Each row is followed by its band, which names the range that a hidden value of the row falls in. A new part has a new value, new ranges and new names.
[  0  -6 -57  -2 -22  -1  30  -3   9  13 -24  -7  16   3   9  24 -15 -14
 -24]  Bl
[ 54 -47  27 -22 -19   2  16   9  -6   8   4  -5  -7  23 -61 -15 -24 -60
   4]  CJ
[ 11  16 -45  10  -8  -2  20   9   7  16 -37  -3  45   1  41  19 -35  -6
 -33]  Bt
[ 25 -44  33   2 -43 -13  38  -6 -12  15 -11  28  -9  20 -47   3 -26 -46
 -18]  LC
[ 17 -22  62  24 -19  -9  23   2 -16  13  -5  32  -6   5 -43  -7 -13  -2
   1]  Bl
[  55   10   -9   -7  -39    4   15   27   -2   37  -31   40   61    9
   61  -15 -101   66  -50]  CJ
[  -7    8 -123   -7  -25    5   40    6   19   17  -16  -31    4   16
    5   20  -10  -72  -15]  LP
[  4  -9 -66  -1 -14  -5  32   2  12  13 -33 -12  24   8  18  25 -16 -44
 -29]  Bl
[-10  35  63  34   9 -14 -10  14  -9   6 -10  33  27  -4  11  -7 -30  33
  -7]  LP
[ 33 -15  22 -17  -3 -12  26   4  -1   9  -5 -13  22  27 -40   1 -29 -88
 -28]  Bt
[ 20  35  89  25  24 -13 -17  19 -10   5 -10  18  39  -1   8 -16 -40  34
 -16]  LC
[ 25 -26 -23 -41 -52   4  23  -2  -1  15  -9  24  12  17  31  -3 -60   3
 -45]  CJ
[ 13   8  31  13 -12 -14  19   6  -4  15 -37  23  59   2  39  15 -46  39
 -53]  LC
[  9  17  82  27   2 -16  -4  13 -12   8  -2  38  31   4  -5 -13 -37  35
  -2]  Bt
[  2   0  28  68  -8  -1   2   8 -11  16  -8  40  -9  -9   6 -10 -17  41
  23]  LP
[ 65 -53 -31 -50 -19   9  28   4   8  10 -17 -32  22  17  -7   5 -25 -78
 -21]  CJ
[ 60 -42 -26 -21 -11  11  12   8   2   9  -9 -20   9  10  -6  -7 -20  -8
   3]  CJ
[ 35  13  -1   3  -5   5  -7  18   1  10 -18  11  43  -4  46  -8 -47  58
 -17]  LC
[ 13  16  48  33 -17 -11   7  14  -9  11 -15  33  11   3  -7 -10 -39  27
  -5]  Bl
[  14   27 -100   17  -21   15   15   24   13   21  -19   -3   16    6
   35    3  -51   -6  -10]  LC
[ 12  10  20  17 -19  -6  13  15  -5  13  -6  31   9  11  -8 -11 -42 -12
  -9]  Bl
[  7 -19  36  41  -3 -13  16   4  -5  12 -14   1  -4   0 -40   7  10  -9
  15]  LP
[ 13  23 -45  11 -33   0  44   6   1  19 -12 -12 -16  23 -48   8 -22 -77
  -3]  Bl
[ 53   7  37  -8   8  -3  -1  29  -5  11 -22   7  75  -3  44  -8 -65  51
 -30]  CJ
[  6 -11 -11  15 -10 -15  44   7   3  11 -24 -13  10  17 -49  23  -7 -79
 -11]  LP
[  3   7  61  22  -7 -16  11   9 -10   7 -15  22  22   8 -13   0 -26  -1
 -15]  LP
[ 21 -26 -21  18 -26  -1  37   6  -3  17 -10   3 -15  17 -52   3 -10 -51
   7]  Bl
[ 21   2  -2 -14   9  -5  16  16 -21   6  -5 -35  19  20 -31   3 -15 -73
 -22]  Bl
[-16   1 -26  20   0 -14  27   2   2   8 -23  -8   9   8 -27  10   1 -51
 -12]  LP
[ 27  17 -16  18 -26  -1  22  16  -1  24 -31  28  43   2  42   3 -63  25
 -35]  LC
[ 47 -28 -63  14 -46  23  27  14  -3  26   4  19 -19   3  -5 -12 -42  12
  20]  LC
[  20  -21 -106   -5  -16    9   36    6   17   16  -24  -38   13    9
   10   17  -13  -39  -18]  Bl
[ 43 -57 -71 -31 -45   7  49   2   8  18 -25 -21   3  19 -17  15 -17 -63
 -33]  LC
[ 28 -13 -67  17 -34  15  25   6   4  23 -19   5   9   0  12   3 -24  15
   2]  LC
[  1   5  -1  16  -6 -12   8  -4   1  -1 -27  10  38  -7  44  20 -12  33
 -37]  LC
[ 11  15 -67  -9  -3  -2  25  14  18  15 -29 -30  40  14  26  17 -30 -38
 -35]  Bl
[ 23   2 -46   3 -27   2  24  17   8  19 -27   0  33  11  35   8 -52 -11
 -35]  LC
[ 23  18  68   9  12 -15   5  14  -4  10 -27  43  54   7   4  -8 -44   1
 -24]  LC
[ -3   0 -54  21 -28  -2  49  10   9  24 -15  -1 -10  21 -38  13 -19 -82
 -11]  LP
[-19  -6 -54  57 -30  10  24   9  -4  22   6  18 -54   4 -58  -6   6 -36
  42]  LP
[ 11  30 -54  18 -39   7  30  15   2  24 -21  35  19   2  54   0 -64  34
 -25]  LC
[  5  46  23  37  20 -10   0  23   2  11 -17  12  46   1  10  -1 -37  16
  -8]  LP
[-21  42  36  64   3 -11   2  17  -5  14 -11  27  11  -3 -19  -5 -14   7
   9]  LP
[-22  19 -58  52 -58   8  16   4  -5  25 -21  56  -1  -9  33   4 -25  63
 -10]  LP
[ -4 -25 -22  -7 -15 -11  43  -4   3  11 -12 -16   2  21 -43  17   3 -99
 -19]  LP
[ 10  35  29  19  -7 -12   1  14  -1  16 -43  29  67  -6  73   8 -65  67
 -58]  Bt
[  32   10 -108  -31  -15    7   26   14   21   14  -19  -38   33   16
   24   13  -38  -51  -34]  LC
[ 13 -25 -78  28 -56  19  23   5  -1  27 -11  30 -26   1   6  -3 -27  18
  17]  LC
